Each row has a name. After each piece below comes the name of the row it's from, unless a question asks for something else. Each question is about the rows just above it.

[149 179 115 143 179 177 114  95 179 113 197 123 120 105 147  59  96 159
 114 162] : povib
[151 188 121 150 171 156 150 122 178 134 166 111 113  93 147 149 113 150
 115 153] : gini
[142 172 142 141 165 203  81 111 162  92 187 125 124 138 152 103  96 160
 126 160] : fub
[136 170 143 146  97 183 100 165 141 108 142 150 121 142 151 121 104 123
 144 167] : Las
[123 180  99 141 123 153 149 139 178 136 147 127 128  99 148  54 109 127
 121 176] : figun
[109 175 114 131 118 174 126 145 174 120 139 128 122 122 156  78 111 132
 126 178] : Fova
[109 175 114 137 118 174 126 145 174 120 139 128 122 122 156  78 111 151
 114 127] : Lak
The row with [136 170 143 146  97 183 100 165 141 108 142 150 121 142 151 121 104 123
 144 167] is -> Las
Which entry of Fova is missing from [111 139  78 114 126 174 174 175 120 122 178 156 122 118 145 131 126 109
 128]? -> [132]

[116 114 124 141 107 123 154 136 125]  Kune
[155 156 110 138 125 119 160 123 129]  pazut
[197 195  97 123 123 169  98  86  84]  fese
[123 123 128 151 124 108 147 136 129]  Kozop
[197  97  84 169 123  98  85 126 123]  Vunif
[121 119 138 101 141 129 116 115 111]  lir
[197 126  97 123 123 169  98  86  84]  Tubid
Which entry of Kune is missing from [154 124 114 107 136 116 123 141]? -> [125]
Which entry of Vunif is missing from [169 123 197 123  98  85  97 126]? -> [84]
Which entry of Tubid is missing from [ 98 123 123  86 169  97 126 197]? -> [84]
Which row holds these entries in another order? [123 123  97 169  98  86 126 197  84] -> Tubid

[141 168  58 190 102 105  76 152  55 181 213 157  55 200  41 212 203  75
  48] -> nove
[ 57 134 183  80 171 157 166 189 173 120 168  79 157  62 180 110 105 166
 146] -> fikoz
[134 155  57 161 111 126  64 138  77 203  67 195  56 200  71 106 190  77
  71] -> Fut
[129 175  70 199 106 176  72 173  67 129  78 209  61 199 100 214 190  53
  90] -> luvul
[135  96 200  44 184 147 164  84 202  59 167  55 171  66 188  58  76 176
 186] -> kov
[130  70 170  78 179 182  88 124 189 112  59 116  74  77 157  99 199  68
 197] -> begoz
[190 125  53 172 124 139  74  90  52 201 104 183  87 197  49 145 112  65
  60] -> supul
[ 84 144  69 212  93 101 122 193  74 195  88 203  71 178  89 197 175  93
  59] -> Tifi
[175  71 172  48 167 165  74  90 191  69  65  97  94  65 187  82 122  77
 220] -> Tomu
[109 174  91 169  89  97 183 125  69 165 178 103 173 162  79 162  67 195
  56] -> gaf
[129  78  76 211  80  84  94 177  70 171 111 200  74 190  75 172 171  97
  58] -> veser
Shared by nove and begoz: -> [157]
nove without one entry, shuffled: [203 181 157 213  58  76  55 168  41  48 152  55 105 200  75 102 190 141]. Gone: -> [212]
which: [135  96 200  44 184 147 164  84 202  59 167  55 171  66 188  58  76 176
 186] -> kov
Shared by kov and begoz: -> [59]
The one value in luvul and Tifi: -> [175]

[123 126 120 125 128 145 134 124 125 124 129 119 128 127 134 124 124] -> geve
[ 68  58 199 127 168  56  41 214 209 189 178 205 159 157  38 203 215] -> mis
[215 169 205 178 199 157 203 159  41  56 209  68 189  58 127 214  38] -> kerin
Put [215 203  38 157 159 205 178 189 209 214  41  56 168 127 199  58  68] back in order: which row is it? -> mis
Put [215  68  58 199 127 168  56  41 214 209 189 178 205 159 157  38 203] back in order: which row is it? -> mis

[ 62 102 154 188 102 129 164 108 102  98  69  87 157 144 129 128 220 146
 130 114  77 158 115  90 169  83] = zekal
[123  96 147 142  90 103 134  93 175 141 155 153 170 137 128 136  97 146
 142 127 154  94 131 128 145 124] = Teru
[117 102 145 144  99 113 140 101 154 132 139 139 156 132 128 134 118 120
 138 138 137 110 127 126 146 119] = nava
[103 146 153 143 147 154 137 152  69 102 108  83 102 128 126 117 200 150
 154 106  81 175 117 109 132 114] = karug
[123  96 147 142  90 103 134  93 175 141 111 153 170 137 128 136  97 111
 142 141 154  94 131 128 145 124] = Rana
which: [117 102 145 144  99 113 140 101 154 132 139 139 156 132 128 134 118 120
 138 138 137 110 127 126 146 119] -> nava
which: [ 62 102 154 188 102 129 164 108 102  98  69  87 157 144 129 128 220 146
 130 114  77 158 115  90 169  83] -> zekal
Where do [103 146 153 143 147 154 137 152  69 102 108  83 102 128 126 117 200 150
 154 106  81 175 117 109 132 114] appear? -> karug

[188  83 139 103 188 139] -> tebip
[145 139 138  99 131 174] -> vor
[126 115  70 113 145 113] -> lepig
[188  83 189 103 188 128] -> kep
[128 188 138  83 139 103] -> ziseb
[139 188 188  83 103 139] is which row reordered? -> tebip
vor without one entry, shuffled: [131 138  99 174 145]. Gone: -> [139]
Shared by vor and tebip: -> [139]

[ 70  61  89 107  68  70  64  76  80  96  70 111 111  70  67  62  76  67
  64  79 105  74  83 104 100  85  90  74  68  71  68  73 131  93  72] = Begef
[169 179 136 128  70 188 192 182 165 128 189 111 124 182 177 187 174 192
 180 191 163 173 176 137 152 167 115 164 173 179 186 172  92 108 181] = Vufid
[ 70  61  89 107  68  70  64  76  80  96  70 111 111  70  67  62  76  67
  64  79  75  74  83  76 100  90  90  74 166  71  68  73 131  93  72] = padum
[ 93  91  89  84  77  74  69  85  75  78  83  73  71  64  73  81  78  63
  63  68  64  66  76  76 107  66  57  77  80  61  88  91  88  70  69] = gosa
[ 86  82  68  75  74  89  81  63 114  67  76  69  55  82 103  79  85  89
  88  90  74  90  86  78  65  77  83  77  74  84  85  85  71  79  71] = tada
The row with [ 93  91  89  84  77  74  69  85  75  78  83  73  71  64  73  81  78  63
  63  68  64  66  76  76 107  66  57  77  80  61  88  91  88  70  69] is -> gosa
Shuffled Begef with one entry gone: [ 73  61 107  79  67 105  64  70  70  74  72  70 111  93  83  68  71 131
  76  68  76  64  68  67  80  85  90  89  62  74  70  96 111 100], missing -> [104]
Which row holds [ 70  61  89 107  68  70  64  76  80  96  70 111 111  70  67  62  76  67
  64  79 105  74  83 104 100  85  90  74  68  71  68  73 131  93  72]? -> Begef
which: [169 179 136 128  70 188 192 182 165 128 189 111 124 182 177 187 174 192
 180 191 163 173 176 137 152 167 115 164 173 179 186 172  92 108 181] -> Vufid
The one value in Vufid and gosa: -> [70]
Shuffled tada with one entry gone: [ 76  75  85  86  68  88  71  82  85  82  65  63  79  81  74  85  84  67
  90  74  69  71  79  55 103  77  89  74  89  86  90  83  78  77], missing -> [114]

[ 96  84 125 134 166 208 174 104] = kurer
[109  93 111 145 139 155 111 117] = Sib
[122 121 109 121  93 128 103 141] = rizi
[122 121 109 121 120 148 146 130] = dorin
[134 114 125 128 122 129 122 122] = Mirif
[ 96  84 125 134 166 208 126 104] = Kemap
[117 103 176 152 103  99 186  83] = laki
[117 192 113 110 170 137 116 142] = motal
[117 192 113 110 170 137 116 172] = Laf
[146 176 110 175 138 134 134 127] = tokig
[103 123 125 129 110  68 105 129] = miba
Mirif without one entry, shuffled: [129 122 128 122 125 122 114]. Gone: -> [134]
[ 68 103 105 110 123 125 129 129] is which row reordered? -> miba
Shuffled tokig with one entry gone: [138 176 134 127 134 110 146], missing -> [175]

[127 121 126 119 125 126 129 137 134 114 119 128 121 132 119 130 126 122
 123 126 128 122 124 125 128 119 133 127 133 127 141 128 126 127 128 122
 130]  napid
[102 106 111 150 151 123 128 137 118 176 169 146 173 128 137 149 110 153
 121 102 155 174 127  78 158  70 117 151 108 137 159 101 107 130 108 104
 119]  Rizep
[121 141 158  93 119 163  98 128 118 115 103 106 133 152 164  99 106 141
 113 140  69 146 152 142 126 175 157 172 113 120 120 135 156 111 171 106
  65]  diron
[122 144 151  97 110 150  92 121 116 108 101 113 128 153 163 103 110 137
 114 142  76 148 146 147 128 171 157 171 105 117 125 129 160 114 174 116
  64]  Mabap
[131 123 128 120 131 122 129 135 127 124 125 132 120 133 128 119 122 124
 129 127 123 118 122 116 127 120 136 127 140 122 137 126 126 117 124 119
 128]  daref
[137 128 128 117 151 151 159 149 118 122 108 102 173 137 137 169 150 121
 158 106 111  78 102 155 153 108 107 174 127  69 146 104 176 130 101 119
 110]  Gumu
[122 127 127 123 121 126 128 134 132 117 121 123 125 129 119 132 124 120
 123 126 131 127 128 130 127 118 128 124 126 127 139 127 124 130 131 124
 126]  mone
[120 132 126 129 119 125 122 128 125 122 123 124 124 128 120 128 127 119
 124 129 132 128 131 132 127 117 125 125 125 126 138 123 124 130 131 124
 126]  Vagur
[118 150 158 101 108 159 106 127 121 108 110 102 128 155 169 107 104 137
 117 137  78 151 149 146 128 174 151 176 102 123 130 137 153 119 173 111
  69]  pavo
Mabap without one entry, shuffled: [153 108 142 144 146 121 148 114 116 125 129 101 122 110  97 147 113 110
 163 174 157 105 116 171  64 114 151 128 137 103 171 160 128  76 117  92]. Gone: -> [150]
Which row holds these entries in another order? [117 118 119 120 121 121 122 123 123 123 124 124 124 124 125 126 126 126
 126 127 127 127 127 127 127 128 128 128 129 130 130 131 131 132 132 134
 139] -> mone
Which row holds these entries in another order? [ 69  78 101 102 102 104 106 107 108 108 110 111 117 118 119 121 123 127
 128 128 130 137 137 137 146 149 150 151 151 153 155 158 159 169 173 174
 176] -> pavo
Which row holds these entries in another order? [117 119 119 120 120 122 122 123 123 124 124 124 124 124 125 125 125 125
 125 126 126 126 127 127 128 128 128 128 129 129 130 131 131 132 132 132
 138] -> Vagur

[147  55  97 112  85 147 119 208  98] = Dedul
[119  99 145 189 147 130 115  98  82] = Vibo
[129 148 120 134 130 116 126 136 147] = Bifer
The row with [119  99 145 189 147 130 115  98  82] is -> Vibo
Put [ 99 145 189 147 130 115  98  82 119] back in order: which row is it? -> Vibo
Which value is in both Dedul and Bifer? -> [147]
Shared by Bifer and Dedul: -> [147]
which: [147  55  97 112  85 147 119 208  98] -> Dedul
Which entry of Bifer is missing from [136 126 134 116 148 120 129 147]? -> [130]

[ 89  64 106  96 103 109 115 100 127  90 122  57] = vop
[100  64 107 102 105 111 115 112 118  93 119  68] = nepe
[ 68 106  63 113 119 114  91 117  76 116 106 111] = rapo
[133 153 147 173 155 141 131 152 146 183 134 156] = lam
[ 89  64 106  96 103 109 115 100 111  90 122  57] = fogev
[ 94  67  98  89  92 152 105 105 118  76 117  77] = Pira
[101  91 107 102  98 139 104 111 138  92 124  96] = Revo
[153 191 158 150 139 141 140 163 142 190 150 144] = mazu
[104  82 122 113 116 108 126 115 115 104 124  73] = kizo
[158 191 141 150 150 153 139 142 144 163 139 190] = Gapat
[106  63 117  91 113 107 116 114 111  76 119  68] = zuput
[ 68 119  93 118 112 115 111 105 102 107  64 100] is which row reordered? -> nepe
Which entry of zuput is missing from [ 76  68 117 107 119 113  63  91 111 106 116]? -> [114]
The one value in lam and Pira: -> [152]
[139 190 158 191 141 150 150 153 139 142 144 163] is which row reordered? -> Gapat
Which row holds these entries in another order? [ 68 119  76 111 114 116 107 113  91 117  63 106] -> zuput

[122 119 116 125 142 138 126 137 120 103 116 118 123 140 117 118 132 129
 136 118 115 127 139 118 123 153 145 132 140 130 106 120 129 147 144 119
 138 138 142 158 138 107 129 146 159 107 183 155 128 126 126 147 129 127
 135 119 123  97]  Gez
[119 111 126 125 144 132 128 110 123 138 113 117 125 136 129 125 125 133
 130 120 113 129 136 117 124 148 144 135 136 128 108 117 127 140 135 129
 138 135 135 152 144 112 131 133 148 112 176 146 128 119 125 165 135 127
 133 134 124  97]  Pas
[125 110 144  97 128 134 135 112 132 128 113 176 127 125 119 148 123 108
 112 120 125 165 129 125 130 117 129 128 135 136 136 131 124 111 143 135
 152 133 144 135 133 138 127 138 140 119 124 135 136 117 146 133 129 125
 126 148 113 117]  zuvi
[116 109 116 124 152 143 126  80 117  90 105 111 120 143 118 116 130 133
 135 114 106 129 144 113 215 165 156 137 145 132  94 114 130 154 147 129
 144 141 146 171 148  98 131 148 171  99 196 165 129 120 124 151 135 126
 139 125 122  78]  Pufoz
which: [125 110 144  97 128 134 135 112 132 128 113 176 127 125 119 148 123 108
 112 120 125 165 129 125 130 117 129 128 135 136 136 131 124 111 143 135
 152 133 144 135 133 138 127 138 140 119 124 135 136 117 146 133 129 125
 126 148 113 117] -> zuvi
Which entry of Pufoz is missing from [146 165 144  80 133 154 124 156 135 147 116 143 106 126 196 130 113 135
 139 145  90 148 120 109 126 129 124 105 129 116 151 125  78 152 116 114
 114 111  98 132 122 117 148 141 215 120 118 137 130 131 171  99 143 165
 171 129 144]? -> [94]
Put [136 128 128 128 136 135 117 123 176 125 136 165 113 129 112 135 117 148
 138 129 144 117 131 132 134 138 108 140 119 133 126 124 127 112 125 125
 110 133  97 130 125 135 133 152 135 129 146 127 120 111 135 119 124 113
 144 125 144 148] back in order: which row is it? -> Pas
Pufoz without one entry, shuffled: [171 113 135 145 122 135 109 120 148 143 154 116 165 165  94 125  98 114
 141  90 124 147 129 139 124 130 116 144 126 132  78  99 120 151 114 156
 129 126 116 111 143 137 130 215 196 105 133 131 118 148 129 106 117 171
 144 146  80]. Gone: -> [152]

[177 186 184  48 141  61 105]  keleg
[193 188 174  89 142 102 116]  geka
[150 162 162  77 121  68 104]  rudu
[194 126  95 167  64 152 126]  Saso
[171 182 141  96 157  70 112]  raz
[177 112  95 168  69 158 122]  tul
Shared by tul and Saso: -> [95]
Shared by keleg and raz: -> [141]

[131 159 115 209 109  99  49 191 123  90 164  96 162  93  92]  Did
[ 44 154 136 163 155 170 102 173 162  61 178  58 186 125 114]  pepas
[153 140 111  74  68  84 191  46 171 193  50 122 114 161  50]  leto
[137 151 165  93 179 178 142 121  58  47 186 209  68 214  65]  begi
[190 179 205 202 112 139 102  63 100 107 104  85 101 105 169]  Lela
[150  83 148  95 194 195  91  57  99 163 130 133  62 208 121]  Rin
[ 84 165  58 112 177  90 167 103 136 210 157 207 199 162 172]  mufor
[ 93 145 112 129 201 122 171 150 192 101 147 107 117  95 207]  vaz
[138 104  62 139 214  65  49 122 162 144 191  94  62 204  65]  Lufo
[150  83 148  95 194  84  91 116  99 163 130 133  62 211 190]  Fano
[145 167 193  58  67  71 159  89  69  61 145 215  75  64 126]  Zorak
Which entry of Fano is missing from [ 84 190 133  99 150  62 148 194  91 116  95 163 130 211]? -> [83]
Lela without one entry, shuffled: [179 202 107 190 169 205 139 102 112  85 100  63 105 101]. Gone: -> [104]
pepas without one entry, shuffled: [186 162 178 125 136 102 155  58 114  61 163  44 170 154]. Gone: -> [173]
Which value is in both Rin and pepas? -> [163]

[113  97 101  80 199 114 125 151 156 121 143 142  87 108 130 106 120 156
 129]  Mef
[147  96 135  80 122 123 147  93 173 118 125 103 168 121  93  93 126 156
  96]  rikim
[112 106  99  80 198 130 123 114 161 120 113 147  94 105 132 116 102 193
  79]  leti
[113 132 101  80 199 114 125 151 156 121 143 142  87 108 130 106 104 194
 129]  sol
[147  96 135  80 122 123 147  93 173 118 125 103 168  95  93  93 126 156
  96]  fitan
[130  90 142  81 126 147 138  89 181 119 140 108 199  80 114  96 117 164
  90]  Tenip
which: [147  96 135  80 122 123 147  93 173 118 125 103 168 121  93  93 126 156
  96] -> rikim
[130  90 142  81 126 147 138  89 181 119 140 108 199  80 114  96 117 164
  90] is in which row? -> Tenip
Which entry of Tenip is missing from [ 81  90  96 114 147 126 130 199 142 117 164 140 119  90 138  80 108 181]? -> [89]
[113 132 101  80 199 114 125 151 156 121 143 142  87 108 130 106 104 194
 129] is in which row? -> sol
which: [147  96 135  80 122 123 147  93 173 118 125 103 168  95  93  93 126 156
  96] -> fitan
Which entry of leti is missing from [105 114 123 130 106 193 112 147 116  99 198  94 120 161  79 102 113 132]? -> [80]

[128 162 129 123 142 134 133 128 147 105 139 179 128 120 128 144 107  96
 109 144 131 128 111 128 114 128 130 136 128 153 128 132 128 119 134 128
 128 131 121 153 122 113 136 122 138 128 146 128 114 139 141 120 153 136
 107 143 108] = goken
[104 128 127 128 128 140 125  98 150 107 140 181 128 119 126 154 109 128
 109 145 126 128 109 154 112 130 121 128 137 152 161 132 128 115 126 128
 128 128 124 128 128 106 139 118 128 146 155  85 119 145 138 118 160 142
 104 148 111] = Duku
[128  83 129 146 118 139  97 128 128 177 109  68  93 161 128 123 158 156
 157 102 148 134 128 128 152 122 101 121 129  92  95 128 108 128 101 118
 128 125 133 102 150 143 117 141 128 118 128 128 128 128 107 119 126 128
 151 123 128] = nogu
[ 99 104 125 145 127 128  83 128 134 166 119 108  98 152 117 156 150 128
 144 116 137 151 103 109 128 128 128 118 136 103 123 140 128 114  87 120
 128 121 134 141 128 114 132 127 121 128 150 128 154 141 108 113 157 140
 128 146 129] = mudo
[102 175 126 145 143 133 138  97 152  89 148 198 160 103 138 128 100  82
 100 128 113 139 104 170 101 133 128 133 129 162 170 128 128 117 136 133
 163 128 124 172 128 128 146 111 138 150 159  77 112 128 146 125 155 147
  99 128 128] = Bupiv
[128 133 127 128 138 156 128  92 146 143 129 148 125 128 113 161 128  97
 128 128 140 128 117 128 125 125 128 126 141 126 128 141 128 110  99 119
 147 125 128 155 147 109 136 124 129 128 128 104 138 145 128 107 171 142
 115 152 113] = kiv
[ 90 139 125 136 137 155  97  89 148 134 133 156 128 128 122 128 127  92
 125 135 128 154 113 138 128 128  95 124 128 130 128 137 111 109 101 128
 148 123 130 164 146 102 128 128 129 128 165 100 137 128 128 112 128 148
 112 156 117] = Dilag
[134 157 130 120 128 121 148 124 128 102 137 128 129 118 128 126 107 114
 112 128 132 126 119 146 120 128 147 128 128 152 145 128 128 129 148 130
 149 134 128 135 128 127 129 128 137 131 128  99 110 127 144 126 134 126
 115 127 113] = Bobit
Which row holds these entries in another order? [ 89  90  92  95  97 100 101 102 109 111 112 112 113 117 122 123 124 125
 125 127 128 128 128 128 128 128 128 128 128 128 128 128 128 128 128 129
 130 130 133 134 135 136 137 137 137 138 139 146 148 148 148 154 155 156
 156 164 165] -> Dilag
Which row holds [104 128 127 128 128 140 125  98 150 107 140 181 128 119 126 154 109 128
 109 145 126 128 109 154 112 130 121 128 137 152 161 132 128 115 126 128
 128 128 124 128 128 106 139 118 128 146 155  85 119 145 138 118 160 142
 104 148 111]? -> Duku
which: [134 157 130 120 128 121 148 124 128 102 137 128 129 118 128 126 107 114
 112 128 132 126 119 146 120 128 147 128 128 152 145 128 128 129 148 130
 149 134 128 135 128 127 129 128 137 131 128  99 110 127 144 126 134 126
 115 127 113] -> Bobit
Which entry of nogu is missing from [107 128 102 101 139 122 148 121 128 152 101 128 128 156 157 118 102 151
  97 134 143 128 118 128 123 128 129  93 108 128 109 128 128 126 150 161
 128 129 119 141 128 128 125  92 128 118  95 123 146 133 128 117  68 128
 177 158]? -> [83]
Which entry of nogu is missing from [101 121 128 128 157 129 156  68 125 117 102 152 101 128  97 141 123 148
 123 102 128  83 177 108 129 118 161 158 128 146 107 126 118 128 134 139
 128 109 128  93 128 128 151 143 133  95 128 122 128 128 119 118 128 150
 128 128]? -> [92]
mudo without one entry, shuffled: [128 134 119 154 123 127 144 145 128 128 117 116 121 156 150 125 141  83
 166 152 108 128 114 103 128 128 137 157 132 128 128 120 127 140 128 150
 128  87 103 151  99 128 140 129 146 121 108 109 136 113 118 141 114 134
 128  98]. Gone: -> [104]

[ 56  99 125 140  90 144  74 135 100  64  90 145 136  81 109 153  94 112
 123  78  67  63  73 114  90  89  90 130 122  69 100 128  80  64  75  64
  87  90  83  65  60] = mes
[157 196 202 196 176 178 155 190 141 153 187 181 192 194 195 176 193 167
 197 188 166 157 176 152 160 182 184 181 187 140 159 184 196 143 174 160
 184 192 186 162 135] = gamav
[ 83  64 112  99 122 109 140  90  90  69 100  78  80  64  73  90  89 122
 128  65 100  74 135 130  75  94  56  67  63 153 144  64 136 114  90  60
  90  87  81 125 145] = nidor
[180 154 195 202 203 179 178 188 167 158 195 192 188 183 196 200 190 194
 178 141 134 168 168 167 171 194 199 175 159 144 151 197 168 144 180 166
 203 191 169 138 152] = devom
[ 62  95  61  62  69  60  77  72  85  75  72  66  67  63  69  59  60 103
  68  91  83  80  63 130  78  71  65 100 116  74 128  60  67  81  63  80
  57  68  70  69  68] = rok
[192 108 107 119 179  97 201 129 193 185 128  93 130 162  95 118 118 178
 122  92 175 175 164 195 166 172 170 126 136 187 180 153 129 175 191 190
 148 164 168 186 199] = sili
which: [ 62  95  61  62  69  60  77  72  85  75  72  66  67  63  69  59  60 103
  68  91  83  80  63 130  78  71  65 100 116  74 128  60  67  81  63  80
  57  68  70  69  68] -> rok
Put [ 60  56  99 125 140  90 144  74 135 100  64  90 145 136  81 109 153  94
 112 123  78  67  63  73 114  90  89  90 130 122  69 100 128  80  64  75
  64  87  90  83  65] back in order: which row is it? -> mes

[152 124 124 129 143 157 166 126 124 129 138 117 154 147 130 163 136 162]  vopa
[134 109 176 118 132 220 117 139  97 119 144 135 156 118 130 126 114 170]  befe
[152 124 155 141 143 157 166 126 124 129 138 117 154 147 156 163 136 162]  Kogud
Which entry of vopa is missing from [124 126 143 152 136 154 162 124 129 138 163 147 124 117 166 129 157]? -> [130]
Which entry of Kogud is missing from [126 157 136 152 129 124 163 141 147 156 166 143 154 162 155 117 124]? -> [138]
which: [134 109 176 118 132 220 117 139  97 119 144 135 156 118 130 126 114 170] -> befe
befe without one entry, shuffled: [118 220 132  97 109 144 119 134 114 130 117 139 126 118 176 170 156]. Gone: -> [135]

